In the rows, zero is written as 128.
Each row has a class, written as a number after it.
[141 112  71 126 108 118 108  93 124 135 129 163  97 121 127 102 136 133
 149 104 113 134 146  94 127 133  98 128 126 144 124 147  91 164 102 115
 124 109 136 120 153 186 146  92 131  96 171]	0
[103 125  63 159  89  84 109  54 168 112 185 126 177 113 107 153 126 126
 130  69 119 133 105 105  98  98 105  64 123 109 119 165 139 152 111 143
 111 148 107 137 113 163 116 126 106 150  12]	1
[138 114 105 132 164 129 156 139 132 149 104 117 153  97 120 183 109 126
 136 143 132 114 112 169 134  87 132 103  90 132 159 153 150 132 116 130
 109 141 126 131 108  31 149 146 106 112 120]	4
[169 140  92 127 103 107 190  97 131 132 136 133 107 130 115 133 125 176
 133 139 137 132 164 102 177 115 170  95 134  99  91 106 133 147 156 139
 181 116  84 143 112 165 130 115  80 116  78]	2
[148 130 118 130 127 123 135 123 136 140 109 143 100 118 160 135 113 148
 148 168 136 137 147 144 128 130 130 125 131  93 103 111 114 155 162 104
 153 137 129 129 137 158  96 119 126 122 176]	7
[117 132 134 144 107 159 158 152 144 127 162 134 118 117 108 128 118 122
 117 121 156 128 112 150 124 140 143 156 121 128 108 145 142 119 115 158
 125  95 131 116 143 142 131 133 139 140 151]	10
[114 130 141 132 129 100  99 146 127 129 110 133 113 141 167 114 125 170
 129 145 165 125 148 125 153 128  91 131 150  96 103 103 108 158 141 108
 141 123 149 165 120 152 143 109  97 107 164]	2
[153 117 127 100 105 164 162 137 138 123 136 103 159 117  97 174 110 111
 106 167 161 135 155 137 198  77 162 116 101 167 141 129 200 147 147 130
 148 164  59 152 162 115 159 143  64  57 121]	3
[ 91 150 167 140 159 122 123 134 112 113 119 169 100 157 182  74 124 131
 110 104 164 130 166 125 152 121 123 109 155 118  96 101 106 136 131  96
 209 107 126 148 125 153 135 100  70 140 180]	3
[110 131 135 139 136 130 161 109 133 138 139 123 176 125  95  92 127 127
 148  81 177 145 146 160 110 137 100 109 100 147 128 176 121 160  84 113
  86 136 107 128 101 145 103 133 134 128  79]	0
[ 88 148 100 141 102  97 152  98 127  95 128 102 113 130 100 153 103 148
 147 132 121 139 148 126 163 133 100 101 135  56 114 106 127 148 137 101
  90 140 114 113 102 114  97 122 113 108 138]	4
[ 91 165  67 129 116  97  84  59 135 114 175 104 167  83  77 141  87 171
 127 116 109 136 111 125 120 112 147 110 125  60 136 140 106 157 110  83
  54 160 120 127 107 129 150 138 168 105  91]	9
[152 111  71 126 123 135 112 125 150 146 111 151  46 117 146 131 116 145
 113 122 108 141 144 141 139 120 107 130 120 104 140 125 162 146 142 117
 151 126 134 124 142 162 183 109 113 106 173]	2
[148 122 116 129 120 110 121 165 140 151 132 173 119 124 164 127 128 144
 116 149 158 141 149 126 130 187 104 153 119 107 110 139 115 126 119 130
 166  92 137 126 157 180 136 127  90 161 151]	1
[101 121 132 132 102 147 157 148 143 141 147 132 124 106 113 149 136 100
 114 112 137 137 134 155 123 150 144 156 135 139 118 141 129 128 125 149
 129 106 133 125 137 151 114 131 135 144 133]	6
[153 117  70  99  51 107 120  79 131 125 138  92 163  94 128 178 114 117
 155 140  98 154 145  89 169 103 143  93 113 142 172 138 151 144 124 129
  68 191  85 132 150 114 114 129 147 107  77]	6
[131 134 125 140  93 149 158 134 136 126 132 138 106 113 112 134 128 131
 108 117 159 143 142 143 135 126 138 149 134 134 110 155 152 136 147 142
 138 101 123 129 142 140 134 124 117 126 148]	8
[117 125  89 103 123 112 175 110 120 152 131  91 155  99 102 139 132  83
 142 110 149 135 137 142 102 128 149  96  96 143 151 162 130 153 126 132
 127 125  89 117 137 120 133 146 124  87 111]	9
[122  86 131 127 146 130 138 139 128 152 100 162 125 133 170 117 143 104
 135 123 111 113 134  87 131 156 113 156 145 103 120 120 116 133 138 130
 189 110 127 123 132 168 151 112  90 117 155]	6
[144 143  99 111 135 122 155 143 126 162 122  99 138  84  84 164 108 139
 129 148 168 144  95 158  93 133 135  77  74 104 130 162 135 135 143 120
  76 103  95 124 138  85 143 190 109 144 115]	9
[121 141 143 143 103 163 166 163 141 128 162 132 122 113 103 136 118 130
 110 131 168 131 123 160 124 143 143 162 126 122 104 142 147 117 123 151
 127  96 126 124 140 139 130 144 134 132 144]	10
[ 73 159 158 141 146 109  97 166 141 110 127 156 103 146 185  77 112 152
 114 123 158 130 141 148 118 144 104 128 171  90  72  98  84 166 127 113
 189  97 162 149 130 190 124 116 100 135 194]	7
[132 134  80 158  75 131 109  87 134 104 153 138 101 129  78 109 106 145
 122  62 112 148 128 116 170 101  96  95 141 138 133 140 132 128 144 119
 117 146  98 132 133 174 155 105 116 120 104]	1
[139 123  70 161 108 118  87 130 145 129  98 142 150 150  99 187 133 135
 124 148 132 147 160 104 180 152 103 131 115 125 117 138 167 135 129 128
 143 155 128 110 107 102 152 109 100  97 117]	8
[107 139 142 124 145 113 149 111 131 151 116 152  79 122 170  91 141 127
 104 110 152 142 149  98 100 113 104 102 101 119 124 142 122 146 177 121
 200  82 101 130 145 185 164 115  79 133 132]	9
[124 138 143 136 106 149 162 147 144 144 145 125 127 109 102 146 113 128
 120 123 158 138 133 160 122 144 144 148 117 126 103 142 126 132 126 132
 120 109 124 108 136 143 121 122 130 118 143]	5
[136 120 104 125 113 142 141 138 141 141 137 187  72 110 145 111 131 145
 125 136 125 127 130 114 157 158 142 156 161 127 112 103 106 136 137 142
 192  98 158 166 148 191 161  86  95  94 164]	6
[108 150 113 110 193 104 128 149 113 145 135 149  66 112 199 117 138 143
 117 142 124 125 115 103  76 158 149 110 120 114 149 111 128 130 131 133
 158  74 154 116 156 115 141 124  94 178 169]	9
[134 123 121 128 101 147 158 130 143 130 138 140 116 105 102 154 139 124
 113 122 157 139 135 150 143 137 148 168 130 148 114 155 151 132 133 152
 139 105 139 125 136 129 134 129 130 132 141]	8
[153 137  84 115 180  91 100 117 135 137 104 112 148  98 126 132 146 107
 140  95 145 153 131 151  99 136 125  74 110 199 158 147 120 150  89 133
  50 148 119 127 140 113 118 144 165 105 113]	0
[118 139 125 133 117 123 137 120 141 120 124 164  76 138 138  96 118 178
 121 114 161 134 138 115 141 122  87 126 137 121 110 137 135 152 121 131
 174 102 173 145 118 163 152  98  74 154 120]	8
[160 163 108 137  81 130 112 136 139 136 157 111 190 128 124 143 118 154
 126 148 147 132 138 145 102 122 160 100 133 149 143 151 157 149 125 146
 102 156 111 174 134 100 124 141 140  92  64]	8
[124 128 130  99 120 127 136 122 128 116 135 166 120 122 156 120 114 131
 103 127 157 131 173 162 142 132  92 126 140 107 106 106  99 133 110 107
 162 119 156 128 125 155 122 123 100 135 152]	3
[122  80  67 132  83 167  85  82 178 141 141 145 163 141 115 132 164 109
 129 104 103 128 150 100 147 156 112 158 117 157 122 116 125 127 104 136
 176 166 104  84  96 150 148 139 154 109  59]	0
[119 148 108 140 112 148 160 146 113 122 156 124 178 126 115 134  77 121
 117 128 167 135 106 186 106 122 133  80  75 117 109 148 124 137 103 107
 106 121 120 126 128  89 129 111  86 145 149]	3
[ 91 141 119 126 138 119  86 149 138 133 105 135 122 148 143  98 144 108
 144 103  93 131 118 114 102 172 142 110 161  97 114 119 114 141 138 108
 162 110 149 159 148 140 127 131 134 112 152]	6
[153 136 116 128 124 115 206  96 118 104 148 120 192  91  68 128  95 145
 112 111 156 147 167 168 121 139 106 126 105  94 126 171  84 160  69  95
  61 152 109  83  87 164 129  92 125  81 129]	5
[ 99 132 130 127 113 163 159 159 141 138 147 128 110 108 108 142 130 117
 106 139 155 137 126 162 132 126 137 152 118 128 128 139 123 134 140 139
 135 101 119 116 137 143 126 146 146 143 147]	9
[152 110  61 141 158  96  95  56 141 151 153  95 143 105 142 155 121 148
 153 134 124 133  94  90  83 163 149  70  83  95 127 146 112 104 129 115
  78 153  98 113 138 102  88 147 109 192  77]	2
[152 173  86 131 131 127 129 140 121 128 158 108 175 106  65 171  94 127
 122 115 140 125 137 164 113 134 186  86 129 135 101 129 166 147  81 117
  93 113 138 110 159  99 129 144 113 123 112]	10
[132 118 107 129 159 141 127 129 142 133 125 159  94 138 171 100 147  95
 108 110 105 118 153  99 118 137 138 114 114 132 127 146 145 115 111 139
 198 104 125 104 151 140 142 126 109 133 157]	10
[100 125 131 132  98 147 161 142 139 141 150 130 127 113 108 137 131 109
 119 105 145 139 133 151 133 151 149 150 128 143 118 137 136 136 119 145
 136 110 140 129 136 153 127 113 122 141 133]	6
[135 132 110 132 109 118 127 147 146 145 136 141 145 122 139  98 116 140
 120 141 168 135 135 161 113 146 132  88 118 125  94 151 110 144 110 118
 149 116 126 168 143 151 137 121  89 126 148]	1
[115 133 140 128 107 148 175 146 133 138 141 130 117 111 107 156 125 135
 117 130 145 130 140 155 145 119 137 151 113 124 129 138 139 131 132 143
 116 105 124 120 131 110 130 133 125 129 144]	4
[121 137 138 125 100 161 169 154 134 130 152 149 112 117 105 126 127 119
 110 118 164 137 131 157 127 126 151 160 118 126 110 142 127 127 130 143
 146  96 121 129 133 140 135 131 126 121 146]	3
[116 148 163 135 124 127  81 132 126 121 126 131  94 130 162  74 119 131
 113 100 168 145 162 138 115 133  98 106 153 105  91 120 107 142 141 101
 149 117 132 134 144 162 112 143  93 139 168]	7
[137 129 129 130  98 152 158 142 139 135 159 136 116 114 104 131 132 139
 115 126 146 139 136 150 122 128 136 147 121 127 114 154 124 132 132 136
 114 108 110 135 132 155 130 132 130 137 121]	2
[110 106  86  99  88 128 161  86 160 110 145 139 125 130 134 165 157 119
 135 162 121 136 150 139 164 140  91 120 128 123 166 128  83 119 148 126
 138 163 124 121 115 179  44 143 186 149  89]	9
[142 129  69 154  94 135  48 121 170 144 153 166 182 177 125 152 159 112
 135  68  92 115 108 132 117 150 154  71 128 158 174 128 162 158  85 124
  89 156 179 114 113 163  84 120 174 171  39]	6
[135 129 139 136 109 154 167 145 145 139 149 132 126 108  98 147 114 119
 119 124 143 136 126 157 122 147 143 146 118 126 105 149 119 123 125 139
 116 103 118 101 139 147 118 125 132 125 144]	5
[114 123  89 123 118 121 175 128 129 110 152  97 135  86  82 136  94 108
 115  87 125 144 128 200 127 117 114 100 109 152 154 164 157 142 109 139
  88 139  99 123 125  97 153 141 115  97 140]	1
[109 184  74 189  54 158 111 137 179 138 177 122 164 159  87 131  94 172
 112 109 133 123 102 142 123 123 207  53  98 117  78 125 138 161 132 125
 121 121  94 129 120 146 120 110 127 107  92]	5
[126 129 129 137  91 137 162 150 141 129 150 126 125 101  86 137 117 138
 115 113 154 148 125 172 136 140 136 145 120 136 116 153 139 126 138 148
 115 101 121 131 136 127 134 138 125 140 133]	1
[119 156  66 143  91 136 155 101 156 102 182 141 171 107 139 132 142 102
 134 133 161 126 146 154 153 160 194 143 149 127  71 101  59 136  77 127
 196 139 121 118 104 156  73 137 186 137  94]	10
[117 161  77 106 117 130 142 144 127 123 121  85 127 115  60 144  91 140
 121 110 128 128 133 177 142 129 128  92 124  53  98  94 166 177 115 110
  67 123 147 126 129  95 158 145 123  60 168]	4
[126 114 129 156 190 155  89 163 131 122 107 164  84 143 185  93 141 135
  98 114 122 119 143 129 128 130  95 133 137 118 131 123 121 133 108 115
 141 108 140 104 124 126 126 136 119 164 188]	0
[155 132  78 124  85 129 181 102 144 133 157 143 161 129  57 184  93 148
 135 150 122 122 116 130 159 155 100 103  93  42  64 131 121 118 122 115
 117 126 122  90  82 147 115 144  94 140  55]	5
[107 139 114 145 137 131 106 155 133 149 123 132 131 145 180 102 104 130
 120 166 146 116 134 158 104 133 114  85 113  87 124 132 101 155 125  82
 186 120 111 137 121 131 135 155  96 145 158]	9
[164 139  84 109 116 108 133  92 132 133 160 113 129  93  95 141 121 181
 136 110 108 125 114 125 116  99 156 112 129 139 142 115 127 174 144 144
  56 135 116 150 142 156 154 119 161  73 108]	2
[133 129 139 137 104 153 162 149 143 147 145 129 126 106 100 157 120 124
 121 126 157 137 129 153 125 147 147 154 115 130 106 147 123 121 126 139
 112 108 120 102 137 137 121 127 135 127 144]	5
[125 108 140  97  94 120 140 120 143 115 127 123 177  92  99 169 152 103
 119 105 158 148 145 131 126  99  84 161 142 162 137 165 102 127 134 160
 106 151 128 131 132 154 121 138 149  92  83]	7
[143 132  71 106  97 113 163 118 128 138 139  87 182  94  68 147 100 148
 155  90 149 144 109 156 109 129 131  84  98 131 155 160 152 164 117 124
  41 147 106 134 154 114 124 145 137 105  91]	1
[140  87 140 128 157 160 143 154 171 134  75 154 108 120 124 130 142 103
 151 149 143 163 119 126 165 151 102 139 108 125 117 146 134 115 173 146
 145 140  98 121 139 142  96 146 132 111 145]	7
[152 116 127 106 140 144 108 123 135 140  95 164  59 120 169  73 135 142
 120 125 167 124 141 109 158 111 152 132 132 138 119 100 113 134 129 112
 174 120 148 137 140 151 156 110 103 110 184]	3
[121 130 127 127 120 150 175 152 134 143 144 134 113 109 109 165 128 132
 114 135 141 122 132 154 135 123 135 156 109 123 130 143 128 122 127 146
 136  97 128 118 132 103 132 151 118 144 133]	4
[127 135  89  94  85 107 142 135 138 117 114  95 129  93 114 151 136  94
 107 125 157 134 154 157 113  79 146 113 132 137 131 145 128 167 121 131
 122 139  89 146 130 122 164 160 132  35 158]	3
[ 85 116 104 135 141 152 130 125 144 158 127  78 179 107  88 183 133 119
 146 147 166 145 121 121 151 145 176 122 102  92 110 125 168 138 137 132
 131 149  87 116 136  56 120 161 124 139 111]	9
[131 133 145 116 127 115 121 116 137 170 127 160 138 141 152 107 145 124
 135 110 152 128 158  79 123 157 154 120 118 146  78 122 109 139 110 130
 172 100 142 109 152 187 134  79  96 129 128]	5
[108 117 113 134 141 142 116 130 150 111 117 103 167 128  90 166 114 103
 129 147  90 138 119 132 148 125 137  86 103 114  92 122 140 127 114 129
 137 126 115 100 132  48 136 134  92 139 126]	4
[120 141 113 125  89 147 131 143 132 117  86 138 135 118  91 122 106 140
 117 121 142 166 176 114 152  94 102 107 140 112 101 126 120 134 146 112
 110 151  78 133 133 125 161 105 118  50 143]	3
[144 133 129 118 141 119 149 129 131 144 134 157  79 106 165 112 137 146
 101 134 124 135 138 125  89 115 116  92 120 118 152 143 127 146 156 144
 154  88  93 135 137 155 169 145 101 126 147]	9
[140 146 120  96  90 108 150  98 147 117 128 128  87 124 119  97 145 139
 111 112 177 141 155 145 117 153 115 118 146 130 106 138 127 153 149 126
 173  99 157 164 143 196 126 135  98 100 119]	8
[148 139 114 149 139 107 118 119 128 126 125 121 190 115 115 177 137 132
 121 115 168 120 124 132 135 129 149 124 144 141 105 118 149 142 132 142
 120 133 131 127 101  92 129 142 111 119  73]	8
[109 130 136 124 119 154 159 150 135 143 147 122 116 106 103 146 132 115
 111 142 161 138 135 153 135 130 142 156 116 126 133 146 127 131 138 137
 132 105 110 114 138 143 122 154 139 143 137]	9
[142 131 151 125 171 131 104 135 130 136 134 161 117 111 179  71 114 165
 123 121 139 139 124 154  93 172 133 129 144  96 126 125  97 117 114  98
  94 117 149 138 135 146 123 117 141 166 161]	2
[117 132  69 103  83  88 145  85 154 117 150 134 188 130 109 182 160 100
 130 103 145 136 151 136 123 186 138 102 146 122 108 145  67 118  89 114
 144 135 138 108 125 181  71 132 149 140  89]	5
[127 143 114 121 137 106 132  97 110 129 130 101 166  89 148 178 121 167
 111 107 144 132 136 114  97 114 117 139 120 124 158 130 176 142 152 127
  90 151 113 121 121  64 167 142 114 120  95]	8
[137 152 114 136 135 129 205  90 106 126 146  99 166 100  76 130 102 129
 119 135 169 155 149 161 126 124 144  61  95 121 121 141 127 143 146 100
  83 147  55 122 118 142 116 109 100 101 122]	9
[154 120  85 110 160 121 167 150 132 122 125 101 163  73  81 193 139  74
 114 136 101 110 117 179  98 122 176 110 136 147 120 140 153 136 136 123
 117 122  86 113 129  68 128 200 113  86 115]	1
[131 114  58 153 122 169   4 152 146 137 104 131 104 165 146 107 126 100
 137 147  65 108 146  92 172 139 138 127 149 136 112  96 111 110  99 110
 131 164 127  98 132  96 116 150 172 107 156]	0
[128 118 130 138 105 139 158 153 140 128 141 127 124 102  93 141 128 120
 116 114 155 146 129 161 141 143 137 152 128 147 119 148 142 122 137 146
 124 108 112 123 142 133 132 135 119 133 140]	1
[ 56 173  93 157 133 119 128 165 128 106 132  84 183 146 120 124  72 116
 126 117 134 120 125 148 110 119 123  56 113  76  82 145 134 151  99 103
 125 120  98 128 135  80 119 155  99 118 145]	10
[124 129 142 136 117 156 152 153 140 134 146 144 112 106 114 137 129 119
 115 112 153 139 127 156 121 123 136 161 127 131 108 146 132 137 144 149
 145 104 121 117 136 147 128 143 123 134 149]	7
[ 88 157  84 149 124 130 104 142 141 119 124 133 215 133 125 145 119 103
 150 135 190 154 119 162 183 163 157  78 128  92 102 114 108 151 100  76
 123 157 116 141 111 109  79 135 146 136 108]	9
[103 130 156 111 204 107 121 142 117 116 105  69 151 104  82 139  94 121
 146 132 140 120  89 146 106 127 111 129 128 130 104  99 138 155 143 119
  56 142 151 111 129 109 130 133 105  84 158]	7
[139 142 119 122 142 107 139 136 125 130 148 127 177 155  80 160 142  86
 152 127 131 113 148 180 132 168 129  83 145 162  97 120 127 146 114  91
 166 126 132 133 129 147  62 173  95 156  66]	1
[135 160 121 105 121  99 161 145 120 103 141 111 154 108 121 155  99 115
 111 163 131 102 143 170  98  87 156  72 161 110 105 118 122 167 140 106
 106 116  81 160 134 139 109 176  91  54 140]	3
[133 142 130 120  97 128  93  64 143 116 151 164 164 135  67 117 165 139
 117  69 162 154 148  94 154 124 118 121  97 114  91 151  91 139 115 109
  97 126 149 117 118 173 103 122 153 157  67]	3
[123 122 142 131 111 161 156 154 147 128 145 146 111 103 106 141 127 110
 114 120 152 145 134 163 126 129 127 167 128 129 105 152 126 132 136 150
 138 107 125 108 140 158 113 144 131 140 148]	7
[161 131 113 128  88 132 120 111 131 134 126 129  73 149 142 110 148 143
  96 130 143 140 171 115 155 140 134 118 122  88  92 114 128 123 162 112
 141 113 121 119 135 186 121 112 116 147 166]	2
[113 125 154 132 121 146 173 156 137 127 144 139 123 105 112 148 125 116
 117 123 164 139 136 172 123 141 127 170 136 126 106 147 122 127 141 145
 148 103 129 113 130 150 106 144 117 142 147]	7
